Below are the code and all the weights of a small trained network. Each question names an input and a class and asks about switching units off, where a switched-off unit gives its printed mean instead of its output.

import numpy as np


def w(rows, s, z=0):
    codes = np.array(rows[::2]) - 128.0
    scale = np.full(codes.shape[1], s)
    scale[-1] = z or s
    return codes * scale


def f(y):
    return y / 2 * (1 + np.tanh(0.7978845608 * (y + 0.044715 * y**3)))


def log_softmax(a):
    a = a - a.max(-1, keepdims=True)
    return a - np.log(np.exp(a).sum(-1, keepdims=True))


def net(x, mask):
    res = np.array(x, float).reshape(1, 2) / 4 @ E
    y = f(res @ A[0][:, :-1].T + A[0][:, -1])
    res = res + np.where(mask, y, B[0][:, -1]) @ B[0][:, :-1]
    return log_softmax(res[-1] @ U[:, :-1].T + U[:, -1])


A, B = {}, {}
E = w([
[29,133,178,233,81,99],'x0',
[166,31,254,60,45,96],'x1',
],0.0091)
A[0] = w([
[79,109,143,230,60,119,138],'N0',
[119,186,39,229,215,160,221],'N1',
[7,124,196,176,122,158,97],'N2',
[196,83,79,79,186,183,94],'N3',
[89,211,139,145,180,209,109],'N4',
[126,162,130,111,92,146,248],'N5',
[189,111,170,82,87,92,108],'N6',
[150,127,220,100,120,132,133],'N7',
[142,131,94,148,75,149,255],'N8',
[22,128,99,224,73,118,86],'N9',
[169,128,185,135,43,64,112],'N10',
[152,167,52,175,102,173,68],'N11',
[151,90,113,106,171,157,91],'N12',
[115,87,172,47,111,71,92],'N13',
],0.011,0.0063)
B[0] = w([
[211,83,30,153,131,159,184],'N0',
[125,208,91,141,115,121,253],'N1',
[149,85,11,126,172,204,177],'N2',
[157,65,59,142,184,205,195],'N3',
[84,140,52,144,146,67,174],'N4',
[247,209,164,50,30,129,167],'N5',
[147,147,75,190,175,91,186],'N6',
[102,158,110,145,136,71,175],'N7',
[197,191,155,84,1,103,170],'N8',
[143,92,100,88,155,143,189],'N9',
[78,175,53,153,172,75,176],'N10',
[118,220,175,181,246,115,162],'N11',
[174,100,120,178,195,192,147],'N12',
[93,163,93,131,167,105,180],'N13',
],0.0085,0.015)
U = w([
[157,71,92,151,177,226,139],'0',
[45,183,126,182,170,57,57],'1',
[164,175,145,108,11,146,253],'2',
[91,90,185,143,122,206,37],'3',
],0.012,0.0041)

Each question gives the input, the list of numbers given to net, and the class t.
The units are the neurons (one row each of A and B). Each row of codes is followed by its name. A weight is (code - 128) times the scale printed after its matrix; where a second scale follows, it is the last column's (A, B and U).
mask holds one flag per neuron, in row order. A switched-off neuron (its flag False) gives its mean, the last column of its row in B, instead of its output. The means were averaged over made-up inputs and are rounded, as every weight is.
A unit's drop is (log p(t) with every unit on - log p(t) with that unit switched off) / (log p(t) with every unit on - log p(t) with every unit switched off).
The circuit of an input: a set's keep is (log p(t) with only the set's units on - log p(t) with every unit switched off) / (log p(t) with every unit on - log p(t) with every unit switched off). Starting from the 12 units with the biggest drops (on a tie, the unit counted first), units are removed one at a time, each time the one whose removal leaves the highest keep (on an exact tie, the one counted first), for as long as the keep stays at least 0.8.
circuit, biggest first: the units of the circuit, biggest drop first
top k neurons: the k neurons with the biggest drops, biggest first
drop of u: that unit's drop, to one decimal
input [3,3], class 2: circuit, biggest first : [N3, N11]
input [7,7], class 0: circuit, biggest first : [N2]
input [6,5], class 0: top 2 neurons : [N2, N0]
input [5,4], class 0: top 2 neurons : [N2, N0]
input [-6,-8], class 1: top 2 neurons : [N1, N11]
input [4,-2], class 0: top 3 neurons : [N2, N0, N9]
input [8,-6], class 0: top 3 neurons : [N2, N0, N9]
input [3,1], class 2: top 2 neurons : [N3, N12]
input [-4,5], class 1: drop of N13 : 0.1
input [4,-1], class 0: drop of N0 : 0.3
input [4,2], class 0: drop of N0 : 0.3
